In the rows, 128 means zero.
Each row of numbers belongs to one of the objects below and depends on some of the facts about them. Some rows are named. Which object is each other row?

Some facts about the objects:
Ξ: uses; χ: is of sort
j834 Ξ j353 j102 j470
j865 Ξ j590 j19 j119 j835 j291 j572 j828
j292 Ξ j771 j835 j961 j87
j502 Ξ j434 j547 j225
j450 Ξ j525
j822 Ξ j2 j107 j153
j398 Ξ j203 j944
j711 Ξ j500 j726
j498 Ξ j961 j800
j688 Ξ j311 j820 j525 j293
j638 Ξ j582 j818 j257 j154 j350
j115 Ξ j917 j91 j628 j210
j412 Ξ j862 j98
j889 Ξ j386 j20 j668
j335 Ξ j820 j582 j755
j743 Ξ j361
j772 Ξ j566 j803 j153
j708 Ξ j162 j171 j866
j625 Ξ j311 j547 j862 j107
j191 Ξ j203 j146 j828
j364 Ξ j622 j353 j291
j728 Ξ j568 j534 j28
j341 Ξ j520 j792 j798
j37 Ξ j818 j339
j285 Ξ j311 j171
j669 Ξ j582 j346 j961 j520
j274 Ξ j173 j91 j105 j547 j803 j375
j542 Ξ j767
j976 Ξ j672 j643 j443 j483
j927 Ξ j434 j105 j314
j501 Ξ j361 j672 j187 j408
j645 Ξ j499 j781
j540 Ξ j741 j767
j657 Ξ j353
j496 Ξ j658
j825 Ξ j658 j434 j582 j119 j727
j56 Ξ j499 j835 j526
j308 Ξ j915 j87
j768 Ξ j940 j572
j624 Ξ j396
j255 Ξ j547
j447 Ξ j353 j983 j346
j985 Ξ j386 j459
j746 Ξ j320 j608 j119 j210 j152 j980 j910
j898 Ξ j672 j874 j862 j905 j2
j946 Ξ j866
j806 Ξ j91 j741 j483
j830 Ξ j108 j320 j915
j723 Ξ j532 j848 j78
j655 Ξ j526
j212 Ξ j870 j981 j263 j944
j385 Ξ j862 j950 j620
j277 Ξ j489 j210 j727
j603 Ξ j944
j185 Ξ j792
j377 Ξ j380 j781 j293 j642
j252 Ξ j716 j572 j692
j36 Ξ j444 j803 j572 j767
j484 Ξ j613
j565 Ξ j520
j317 Ξ j590 j862 j613 j526
{j225 j534 j525 j292 j500 j380 j498 j470 j818 j335 j743 j910 j620 j921 j2 j716 j443 j590 j927 j459 j540 j820 j828 j49 j825 j263 j314 j255 j447 j668 j339 j830 j173 j781} χ safam
{j834 j520 j792 j187 j848 j320 j499 j905 j572 j608 j386 j108 j835 j291 j822 j613 j643 j711 j688 j692 j102 j638 j874 j862 j444 j803 j625 j364 j728 j532 j350 j755 j285 j171 j669 j257 j915 j542 j976 j311 j798 j944 j917 j645 j78 j56 j308 j568 j582 j624 j767 j746 j723 j655 j212 j146 j185 j377 j547 j36 j484 j396 j565 j658 j483} χ plegrel
{j870 j672 j434 j950 j107 j566 j341 j489 j361 j19 j274 j622 j501 j87 j91 j496 j154 j152 j800 j727 j981 j961 j375 j806} χ maso
{j865 j980 j119 j502 j450 j20 j561 j353 j203 j191 j726 j771 j940 j741 j866 j210 j985 j277 j603} χ vomusi
{j684 j983 j398 j105 j346 j408 j115 j526 j412 j889 j28 j772 j708 j37 j657 j98 j642 j768 j153 j628 j898 j946 j293 j385 j252 j162 j317} χ debak

Named rows:
j459: [131 102 151 168 168 127 124 134 109  90  86 143 133 101  96 145 127 101
 106 114 121  90 152 185 157 100 144 119 170 111 112 115 168 123 121 134
 124  82 177 104 143 143]
j866: [170  98 142 103 104 111 138 137  53 162  85 122 149 180  58 145 127 136
  93 159 114 140 142 131 138  86 143 106 145 145 121  72 110 123 131 101
 112  72 114 202  90 113]
j645: [105 158 142  98 124 118 138 113 187 197 156 142 129 156 212 135 123 162
 183 135 135 139 137 112  81 168 137 154 123 150 152 155 140 123 105 133
 154 146 105 129 143  93]
j755: [140 131 108 146 107 157 145 136 139 138 115 100 113 145 127 144 105 127
 111 131 150  93 172  89 144 131 134 132  95 180 145 166 132 123 116 147
 151 119 135 120  90 114]
j107: [120 142  98 137 114 123 107 113 110  84 115 138 123 122  75 124 105 101
  88  93 137 121 111 125 173  91 111  90 111 152 130  42  90 163 143 115
 135 184 103 115 117 171]
j767: [166 150 134 113  48 137 141 153 131 104 126 130  52 130 130 104 114 129
 111 134 122 155 182  62 130  98 120 114  87 178 158 201 155 161  92  77
 126 117 210  73  97 132]
j212: [125 149  93 120 163 132 121 117 181 186 126 166 126 105 217 102 156 158
 176 153 178 181 126 104  90 179 159 150 106 157 123 169  76 135 109 139
 160 154 150 150 148  68]
j499: [139 142 111 141  96 154 150 120 170 154 114  96 128 150 132 151  72 122
 126 136 158  94 187  92 140 120 121 146 112 159 163 161 129 133 114 158
 142 112 129 114 107 120]
j800: [122 150 124 145 103 133 124 112 109 103 122 124 123 125  57 125  95  91
  96  99 132 106 109 119 169  90 115 100 112 129 119  54  89 171 122 134
 147 193 109 120 141 157]
j115: [108 139 137 107 122 118 104 126 148 103 180 143 147 134 147  98 184 118
 165 146  86 196  61 144  69 151 122 129 149  55 118 169 138  92 152 133
  93 161  73 160 139 121]
j408: [147 112 109 143  87 148 124 125 114  51 116 101 160 122  75 109 142  83
 106 143 117 151 104 126 125 101 107 115 137  76 125 173 123  90 146 153
  91 111  85 139 100 142]
j102: [153 115 100 132 109 158 146 134 147 132  97  97 106 133 134 133  97 145
 108 119 148 102 179  87 135 143 116 129  93 171 134 169 131 131 127 143
 158 115 139 111  93 120]
j921: [132 102 150 165 169 127 125 136 110  91  90 140 129 100  99 147 126 100
 108 113 124  89 150 184 157  98 143 123 169 112 112 116 167 124 121 135
 123  84 180 102 143 146]
j834: [131 101 127  68 151 125 144 128 175 170 120 123  96 126 214 105 119 223
 158  94 117 138 129 107  60 216 100 131  96 135  98 161 140 136 132 122
 187 150 106 127 144 102]
j225: [123 104 136 173 189 134 109 143 116  90 105 138 118 104  94 157 127 100
 105 116 119  84 150 185 170 110 141 129 167 110 113 113 174 124 146 136
 113  95 185 106 136 152]
j658: [136 138 109 156 117 172 141 140 152 149 129  94 106 153 120 151 100 121
 117 132 144  88 178  91 142 135 133 142 100 169 145 172 135 128 129 156
 145 132 140 132  96 109]
j672: [126 141 111 133  99 118 119 104 104  83 105 141 129 115  72 116 103 101
  93  94 142 120 108 122 165  86 114  90 111 148 128  46  84 166 122 118
 145 175 107 109 128 165]
j540: [111 137 201 104 151  73 112 141 119 111 151 203  87  95 174 103 185 139
 169 123  83 174 108 180  96 121 152 118 169  95 112 132 195 144  92  62
 113 119 212  84 190 135]
j162: [143 111 115 138  85 146 126 122 116  53 111 107 161 133  72 113 143  80
 104 141 107 149 109 130 119 100 117 108 143  83 121 170 130  82 140 155
  99 114  73 149  93 140]
j898: [101 120 111  85 119  85 111 104 131  75 168 147 185 103 192  89 184 134
 165 135 120 201  47 146  86 148 105 133 142  79 139 143 114  78 147 114
  83 115  43 116 127 147]
j56: [100 167 143  96 114 113 144 104 214 215 172 127 148 154 222 143  84 157
 198 139 148 131 143 115  89 161 117 177 142 124 175 150 132 136 102 145
 139 136  99 107 166 107]

Name these rows:
No name comes twice in this set of rows, the named rows included.
[144 133 106 136 100 152 141 137 139 128 113 108 104 136 134 134 109 132
 112 128 152 112 174  83 140 129 130 129  92 182 147 169 131 131 116 129
 145 116 151 109  88 121] -> j483
[111 138 135  96 114 110 105 127 137  91 178 146 140 121 156  88 185 123
 165 144  86 207  59 140  74 149 114 129 143  57 122 170 137  97 150 117
  86 153  81 142 142 128] -> j772
[139  76 135  58 141 124 123 122 150  89 122 110 138 108 157  75 149 189
 150  96  73 181  57 148  34 200  72 112 138  21  65 171 137 107 166 138
 136 147  45 148 158 128] -> j657
[147 109  97 136  92 139 123 118 114  44 120 100 168 113  91 110 138  87
 104 139 128 152 102 125 133 103 101 121 137  77 132 163 116  92 153 148
  83 100  78 122  96 156] -> j98
[134 106 156 164 161 125 122 136 111  93  92 143 125 102  94 144 121 100
 108 117 119  94 155 180 157  95 142 125 171 107 116 114 173 131 118 129
 119  86 188  98 147 147] -> j716
[101 164 135  90 118 105 142 103 205 202 170 129 148 144 230 139  95 160
 193 137 153 137 140 113  94 166 112 173 133 133 174 146 128 132 107 138
 136 129 101  99 158 115] -> j655
[ 82 130 164 140 225 107  92 144 145 144 166 174 116 112 169 146 173 137
 164 119  96 122 104 205 115 162 154 148 176  89 107 106 183 124 154 120
 114 141 167 131 178 128] -> j927
[169 130  49 168 152 170 123 120 170 144  57 141 129  84 142 110 123 111
 118 166 223 166 176  85 145 130 158 142 103 165 119 184  35 145 115 168
 160 125 196 157 116  74] -> j944
[140 122 101 149 107 158 106 137 126  56 140  98 140 127  70 120 139  84
 103 142 107 147 107 129 131 112 102 125 137  67 126 176 130 101 175 153
  78 128  98 145  97 148] -> j105
[183 105 107 123 137 128 127 139  75 174  88 118 148 131  69 127 119 135
  98 179 153 163 138 122 158  96 133 135 145 107 111  86  55 154 150 118
  95  78 167 199 120 110] -> j203

The same objects again, as new rows of numbers:
Some objects and their rows:
j444: [122 131 129 130 126 138 131 122 148 122 111 125 125 122 110 125 132 133
 157 112 108 121 127 117 105 120 125 120 123 130]
j792: [119 117 149 143 141 115 132 109 134 124 111 127 134  94 118 133 129 128
 130 130 133 119 117 119 107 143 120 112 136 146]
j191: [137 107 146 161 149  68 125 120  96 145 168 134 157 119 126 120 124 135
 106 140 177 140 122 147 149 148 127 109 143 161]
j542: [122 133 117 132 125 146 133 129 165 117 127 124 124 125 112 129 138 135
 157 107 100 117 127 121 111 107 133 121 118 108]
j339: [122 116 148 126 131 121 133 131 103 133 111 132 136 148 148 122 134 112
  83 140 163 124 134 144 121 136 123 136 132 162]
j78: [127 134 104  97 129 169 130 122 151 112 119 124 128 128 113 134 142 157
 167  97  84  97 128 107 116 111 127 130 118 150]
j940: [146 135  77 136 123 123 123 134 124 159 148 134 120 161 130 125 128 156
 150 103 134 131 140 127 128 104 136 127 121 140]
j980: [142 126  96 143 130 110 120 129 114 157 149 134 128 146 133 124 125 150
 138 115 148 132 135 130 132 118 132 123 129 151]
j590: [126 131 119 115 115 145 134 142 121 134 111 130 123 179 138 122 138 121
 109 119 137 121 145 139 121 109 129 143 118 142]
j622: [137 144 126  99 148 108 135 136 103 137 135 128 124  93 133 136 103 114
 111 150 144 145 125 107 142 144 121 123 142 118]
j889: [128 129  93 145 105 128 109 117 131 124 148 128  99 124 127 128 121 127
 120 149 117 137 116 142 159 137 139 152 117  79]
j625: [119 121 149 142 135 128 129 122 149 114 130 124 137 111 115 125 130 127
 142 122 118 122 119 127 114 128 127 114 129 122]
j768: [129 119 141 143 114 131 113 117 121 121 147 129 129 123 148 147 128 125
 115 147 128 144 126 142 167 149 132 136 135 101]
j386: [119 126 113 141 129 113 126 115 142 121 117 124 112 106  93 103 116 126
 143 133 117 118 106 125 103 134 126 125 117 125]
j108: [125 140 103 126 120 152 133 123 158 126 107 124 115 131 111 132 137 140
 163 101  97 115 131 111 101 107 129 126 117 121]
j102: [123 135 113 130 125 141 135 119 153 127 107 125 118 116 111 135 136 139
 154 107 107 115 127 112 102 116 128 124 121 125]
j669: [118 121 139 141 137 126 133 118 151 119 127 125 133 100 117 134 136 129
 135 122 123 118 118 124 111 127 127 115 129 126]
j498: [124 125 118 121 121 146 136 143 132 130 125 129 125 165 144 129 146 120
  98 120 141 118 142 144 122 106 134 145 118 126]
j828: [127 139 104 108 109 152 140 146 127 134 107 129 119 187 130 126 145 124
 115 108 126 119 149 134 120  99 132 149 111 136]
j489: [139 153 103  94 137 130 133 144 117 135 132 126 113 114 131 135 104 120
 130 134 126 143 132 104 136 122 126 131 131 100]
j624: [126 102 141 163 142 133 147 117 112 125 141 118 177  28 118 115 128 129
 136 184 117 130 131 158  83 142 124 134 142 139]

Rows to name:
No name comes twice in this set of rows, the named rows included.
[128 130  97  89 122 157 128 141 118 123 122 129 118 167 130 108 139 136
 110 124 120 100 132 137 126 111 131 160 109 163] -> j534
[142 134  48 146 121 109 116 131 125 159 153 133 100 152 112 105 116 152
 144 117 136 126 123 129 123 108 139 136 110 126] -> j20
[147 139 159 142 138  92 110 142 132 170 116 138 135 155 148 108 155 151
 146 126 132 128 106 125 133 111 147 147 134 166] -> j726
[118 118 250 151 158  79 118 123 147 124 101 129 160  91 135 108 155 117
 125 157 133 123  82 130 121 150 133 128 149 166] -> j711
[132 120  98 146 124 160 151 123 124 134 119 118 157  52 113 119 131 141
 164 159  91 125 143 141  70 118 127 146 128 132] -> j396
[122 119 137 109 143 148 131 119 145 103 138 124 144 105 117 132 140 146
 145 115 104 101 119 120 126 128 125 120 128 152] -> j723

The same objects again, as new rows of numbers:
Some objects and their rows:
j692: [146 131 123 123 131 116 116 176 137 147 104 124 115 127 133 113 137 127
 119  87 119 114 145 115 137 142 134]
j658: [156 135 112  96 131 117 121 179 138 139 105 122 133 122 124 113 142 132
 121  97 119 114 140 132 138 142 121]
j825: [161 104 113  76 141 118 141  76 139 109 118 135 158 119 119 155 115 135
 151 206 138 152 112 155  90 131 124]
j582: [171 131 105 108 117 121 124 178 138 121 104 121 116 120 114 112 150 134
 119 118 127 131 147 133 142 143 121]
j98: [105 121 111 135 122 151 141 135 111 132 157 134 123 130 142 143 153 106
 106  64 119 142 155 149 143 125 142]
j874: [143 130 127 139 124 117 114 175 138 147 105 124 115 128 136 112 140 127
 112 104 123 113 127 132 140 139 137]
j889: [130 143 155 119 119 152 141  86 122 156 167 133 139 116 138 162 124 107
 110  65 135 160 153 123 140 137 110]
j386: [148 133 127 126 129 119 116 175 138 143 104 122 113 125 133 112 139 128
 121 105 121 109 138 123 139 141 131]
j668: [122 102 105 116 143 116 139  81 129  89 122 135 117 134 141 126 143 134
 151 202 125 106 127 155  96 128 147]
j603: [ 99 158 182 153 137 145 141  75 139 155 125 116 129 139 111 116 102 135
 148  98 147 120  91 109 142 102 144]
j311: [120 133 136 126 131 123 114 180 138 149 104 124 122 120 138 115 149 125
 109 231 127  98 107 143 142 146 123]
j499: [165 123 123 138 133 113 117 177 136 135 106 117 140 120 131 111 121 123
 114  83 119 106 164 124 126 141 123]
j484: [170 138 170 151 114 114 116 139 140 160 109 121 152 113 126 116  99 132
 108  96 143 151 132 117 130 130 109]
j613: [158 120 127 152 124 109 114 177 139 145 104 119 137 125 136 112 125 119
 107  85 125 112 150 140 133 128 135]
j624: [165 147 169 136 115 121 118 139 141 160 106 125 141 114 122 120 105 134
 120 121 142 147 121 104 136 142 108]
j950: [ 96 108 102 148 125 137 114 160 113  97 170 123 120 138 115 124 133 130
 145 156 111 130  94 146 142 100 118]
j741: [ 91 155 137 154 139 128 139 111 111 124 114 134 110 139 119 113 123 136
 108 123 137 102 134  80 128 130 147]
j755: [151 131 116 121 127 118 117 178 138 138 104 123 116 125 130 114 144 130
 118 111 121 110 138 128 139 143 129]
j108: [147 133 121 124 129 118 116 179 138 141 107 122 117 125 131 113 140 128
 121  99 120 111 140 127 140 141 131]
j743: [141 104 149 135 139 120 139  78 139 119 152 136 135 126 136 161 108 135
 151 226 146 138 111 151  91 132 141]
j726: [ 93 157 123 155 137 135 141 108 111 104 108 122 128 139 117 112 123 135
 109 144 139 101 131 104 138 121 146]

Which object is each row?
No name comes twice in this set of rows, the named rows included.
[ 96 117  98  81 135 134 126 166 113 104 163 129 154 138 107 118 145 134
 150 134 111 140  88 150 141 101 108] -> j434
[170 102 122 139 139 114 141  78 138 100 130 126 150 119 125 155 102 135
 150 174 147 151 148 150  86 121 135] -> j292
[176 142 159 147  98 122 118 137 140 158 106 129 112 118 113 122 119 136
 113 110 149 161 115 107 141 133 115] -> j185
[170 148 167 112 124 120 123 147 140 158 109 122 151 111 116 118 104 135
 123 107 135 146 130 103 132 142 105] -> j746
[148 118 160 155 111 143 140  85 118 157 172 123 159 115 142 158 103 106
 103  61 141 161 166 149 132 103 112] -> j317
[ 95 158 172 152 132 143 141  80 121 144 118 120 147 140 109 146  99 136
 110 235 151 106 111  86 138 138 121] -> j450
[171 121 119 138 132 111 117 177 138 131 105 117 142 120 127 113 119 124
 114  75 118 114 169 119 121 136 124] -> j835
[173 147 153 124 112 123 124 148 140 158 105 123 138 111 112 124 111 135
 119 134 143 153 124 107 140 144 107] -> j638
[123 146 151  94 124 151 142  86 119 157 167 137 149 118 135 163 129 109
 110  66 127 159 146 120 140 138 111] -> j115
[168 124 111 148 103 117 116 176 138 135 104 129 102 132 121 113 153 134
 113  95 138 153 128 132 143 132 142] -> j792
[ 92 156 139 153 140 143 141 122 112  97 107 118 116 139 120 118 123 134
 113 237 143  99 130  93 140 142 145] -> j866
[133 133 129 102 133 111 114 175 137 156 104 136 117 131 132 112 141 131
 116  79 116 126 128 106 131 142 138] -> j803

